Below is a small trained network, with its code and all its weights. Each question gives an input and a class and asks what happens when units are switched off, that is, made to give their printed mean instead of their output.

import numpy as np


def w(rows, s, z=0):
    codes = np.array(rows[::2]) - 128.0
    scale = np.full(codes.shape[1], s)
    scale[-1] = z or s
    return codes * scale


def norm(h):
    return h / np.sqrt((h * h).mean(-1, keepdims=True) + 1e-5)


def f(y):
    return np.maximum(y, 0)


def log_softmax(a):
    a = a - a.max(-1, keepdims=True)
    return a - np.log(np.exp(a).sum(-1, keepdims=True))


def net(x, mask):
    res = np.array(x, float).reshape(1, 7) / 4 @ E
    u = 0
    for l in range(2):
        y = f(norm(res) @ A[l][:, :-1].T + A[l][:, -1])
        res = res + np.where(mask[u : u + 15], y, B[l][:, -1]) @ B[l][:, :-1]
        u += 15
    return log_softmax(norm(res)[-1] @ U[:, :-1].T + U[:, -1])


A, B = {}, {}
E = w([
[134,117,145,198,63,69,132],'x0',
[183,143,86,121,79,123,104],'x1',
[95,2,139,122,83,170,68],'x2',
[110,122,115,114,120,134,157],'x3',
[136,81,51,186,177,153,147],'x4',
[48,196,85,155,89,162,62],'x5',
[142,134,138,142,135,126,104],'x6',
],0.0074)
A[0] = w([
[68,193,42,71,90,232,75,58],'0.n1',
[145,111,90,92,123,151,101,180],'0.n2',
[228,150,37,2,102,151,62,195],'0.n3',
[12,195,111,182,90,86,73,40],'0.n4',
[56,115,175,153,164,41,121,152],'0.n5',
[148,127,100,156,174,92,159,1],'0.n6',
[151,181,134,151,135,110,138,105],'0.n7',
[213,151,75,109,63,104,75,216],'0.n8',
[150,132,78,175,126,190,141,106],'0.n9',
[117,138,77,44,127,219,179,25],'0.n10',
[110,86,242,140,89,187,56,85],'0.n11',
[50,133,231,141,247,209,126,74],'0.n12',
[192,62,231,108,112,77,186,77],'0.n13',
[118,168,190,72,75,121,105,11],'0.n14',
[118,109,165,85,51,146,130,198],'0.n15',
],0.0081,0.0033)
B[0] = w([
[223,125,138,121,143,154,104,254],'0.n1',
[70,82,199,137,198,156,141,190],'0.n2',
[107,159,245,196,134,179,162,254],'0.n3',
[254,156,52,68,88,165,82,232],'0.n4',
[125,141,180,141,47,175,233,195],'0.n5',
[61,94,192,49,107,89,58,157],'0.n6',
[57,113,79,104,147,102,111,180],'0.n7',
[95,114,156,119,118,154,250,241],'0.n8',
[54,109,119,169,157,92,153,181],'0.n9',
[148,149,172,147,196,145,100,185],'0.n10',
[89,115,128,109,157,98,138,231],'0.n11',
[105,169,177,155,115,216,215,232],'0.n12',
[194,147,51,72,87,175,103,246],'0.n13',
[102,174,199,75,107,75,95,170],'0.n14',
[93,140,148,115,75,37,106,214],'0.n15',
],0.0072,0.005)
A[1] = w([
[171,220,126,120,150,145,159,65],'1.n1',
[101,54,78,210,183,134,117,60],'1.n2',
[104,34,134,102,112,103,109,48],'1.n3',
[182,113,113,227,142,190,186,119],'1.n4',
[131,73,44,209,184,123,135,65],'1.n5',
[82,118,30,207,186,124,153,73],'1.n6',
[78,1,188,130,82,225,26,125],'1.n7',
[96,158,125,210,27,205,128,143],'1.n8',
[134,127,92,209,15,112,147,17],'1.n9',
[103,209,70,144,181,71,164,7],'1.n10',
[155,210,145,155,122,121,197,87],'1.n11',
[138,119,39,161,106,252,33,232],'1.n12',
[154,129,93,211,80,73,195,149],'1.n13',
[216,68,139,101,171,112,202,120],'1.n14',
[121,105,114,176,18,41,159,3],'1.n15',
],0.0091,0.0026)
B[1] = w([
[97,16,44,189,134,62,121,219],'1.n1',
[79,215,207,144,86,8,165,172],'1.n2',
[82,156,101,148,164,85,93,171],'1.n3',
[143,163,177,119,24,155,190,232],'1.n4',
[107,181,179,75,61,44,121,169],'1.n5',
[123,179,189,77,30,100,80,169],'1.n6',
[113,111,1,198,210,79,118,255],'1.n7',
[166,61,110,109,130,184,208,223],'1.n8',
[197,144,193,171,243,225,138,189],'1.n9',
[110,81,101,145,171,60,39,159],'1.n10',
[62,33,104,177,134,108,74,228],'1.n11',
[198,129,136,22,116,89,123,219],'1.n12',
[69,106,199,96,236,193,132,194],'1.n13',
[203,177,58,100,48,190,9,214],'1.n14',
[118,179,127,184,243,186,144,195],'1.n15',
],0.0075,0.0071)
U = w([
[246,128,46,59,89,195,68,81],'0',
[27,49,56,194,221,54,70,3],'1',
[144,163,205,173,216,231,171,25],'2',
[101,89,169,174,103,211,173,248],'3',
[90,196,204,96,51,81,139,56],'4',
],0.011,0.0041)

Each question gives the input, the list of numbers given to net, and the class t.
The units are the neurons (one row each of A and B). Each row of codes is followed by its name. A weight is (code - 128) times the scale printed after its matrix; where a second scale follows, it is the last column's (A, B and U).
mask holds one flag per neuron, layer by layer. A switched-off neuron (its flag False) gives its mean, the last column of its row in B, instead of its output. The means were averaged over made-up inputs and are rounded, as every weight is.
A unit's drop is (log p(t) with every unit on - log p(t) with that unit switched off) / (log p(t) with every unit on - log p(t) with every unit switched off).
The circuit of an input: a set's keep is (log p(t) with only the set's units on - log p(t) with every unit switched off) / (log p(t) with every unit on - log p(t) with every unit switched off). Starting from the 12 units with the biggest drops (on a tie, the unit counted first), units are removed one at a time, each time the one whose removal leaves the highest keep (on an exact tie, the one counted first), for as long as the keep stays at least 0.8.
units of the circuit, in order: the units of the circuit, biggest drop first
most important unit: the unit with the biggest drop
k most important neurons: the k neurons with the biggest drops, biggest first
top k neurons in layer l: the k neurons of layer l with the biggest drops, biggest first
input [5,3,4,8,3,-4,5], class 2: units of the circuit, in order	(1.n15 1.n9 1.n1)
input [-3,1,-3,-8,2,-4,1], class 0: most important unit	1.n14
input [-1,0,-5,-7,-2,-6,-2], class 0: top 2 neurons in layer 1	(1.n14 1.n7)
input [-2,5,-7,4,-5,6,2], class 1: units of the circuit, in order	(1.n1 1.n11)
input [7,-2,-6,-3,-1,-8,5], class 0: 2 most important neurons	(0.n13 1.n14)
input [-1,-4,-2,3,1,-4,3], class 0: top 2 neurons in layer 0	(0.n13 0.n3)
input [-4,-3,-4,6,-1,5,-5], class 0: 2 most important neurons	(0.n1 0.n4)
input [-5,8,-6,-3,-5,0,-1], class 3: 2 most important neurons	(0.n3 0.n8)
input [6,5,0,7,3,5,8], class 2: top 2 neurons in layer 0	(0.n8 0.n13)
input [4,1,-5,6,2,4,-4], class 1: 3 most important neurons	(0.n13 1.n10 1.n1)
input [-7,0,6,4,1,0,5], class 2: units of the circuit, in order	(0.n3 0.n10)
input [3,8,1,-7,-5,5,-1], class 3: units of the circuit, in order	(0.n8 1.n8)
input [-2,-8,-3,-6,-6,6,7], class 3: top 2 neurons in layer 1	(1.n14 1.n1)
input [7,6,-1,-7,2,-5,-2], class 2: units of the circuit, in order	(1.n13)
input [-3,-6,-7,-4,-5,6,-3], class 1: 2 most important neurons	(1.n1 0.n13)
input [-6,-3,-8,7,5,8,3], class 0: top 3 neurons in layer 1	(1.n12 1.n7 1.n6)
input [3,-7,-4,-2,-6,-4,-3], class 3: 2 most important neurons	(0.n5 1.n11)
input [-2,-8,8,-1,2,-8,-3], class 0: 2 most important neurons	(0.n13 1.n14)
input [-2,-4,1,2,-5,2,-3], class 4: 2 most important neurons	(0.n14 0.n15)
input [-4,-6,8,-8,8,-7,-3], class 1: most important neuron	(1.n7)
input [8,-1,1,6,3,6,1], class 2: 2 most important neurons	(1.n9 0.n13)
input [0,-3,-5,-7,6,-2,1], class 4: top 2 neurons in layer 1	(1.n6 1.n7)
input [-6,0,0,4,2,8,-7], class 0: 2 most important neurons	(1.n12 0.n4)
input [8,-6,-1,2,-2,2,3], class 2: 2 most important neurons	(1.n9 1.n15)
input [4,-5,7,-6,0,-3,5], class 1: 2 most important neurons	(1.n7 0.n11)
input [8,2,-5,1,-2,4,7], class 2: 2 most important neurons	(1.n9 1.n7)
input [3,8,-4,-2,2,-1,4], class 3: units of the circuit, in order	(0.n8)
input [8,-6,4,-2,-1,5,7], class 2: 2 most important neurons	(0.n5 1.n9)
input [2,8,3,-6,-1,1,-7], class 3: top 3 neurons in layer 0	(0.n3 0.n8 0.n2)
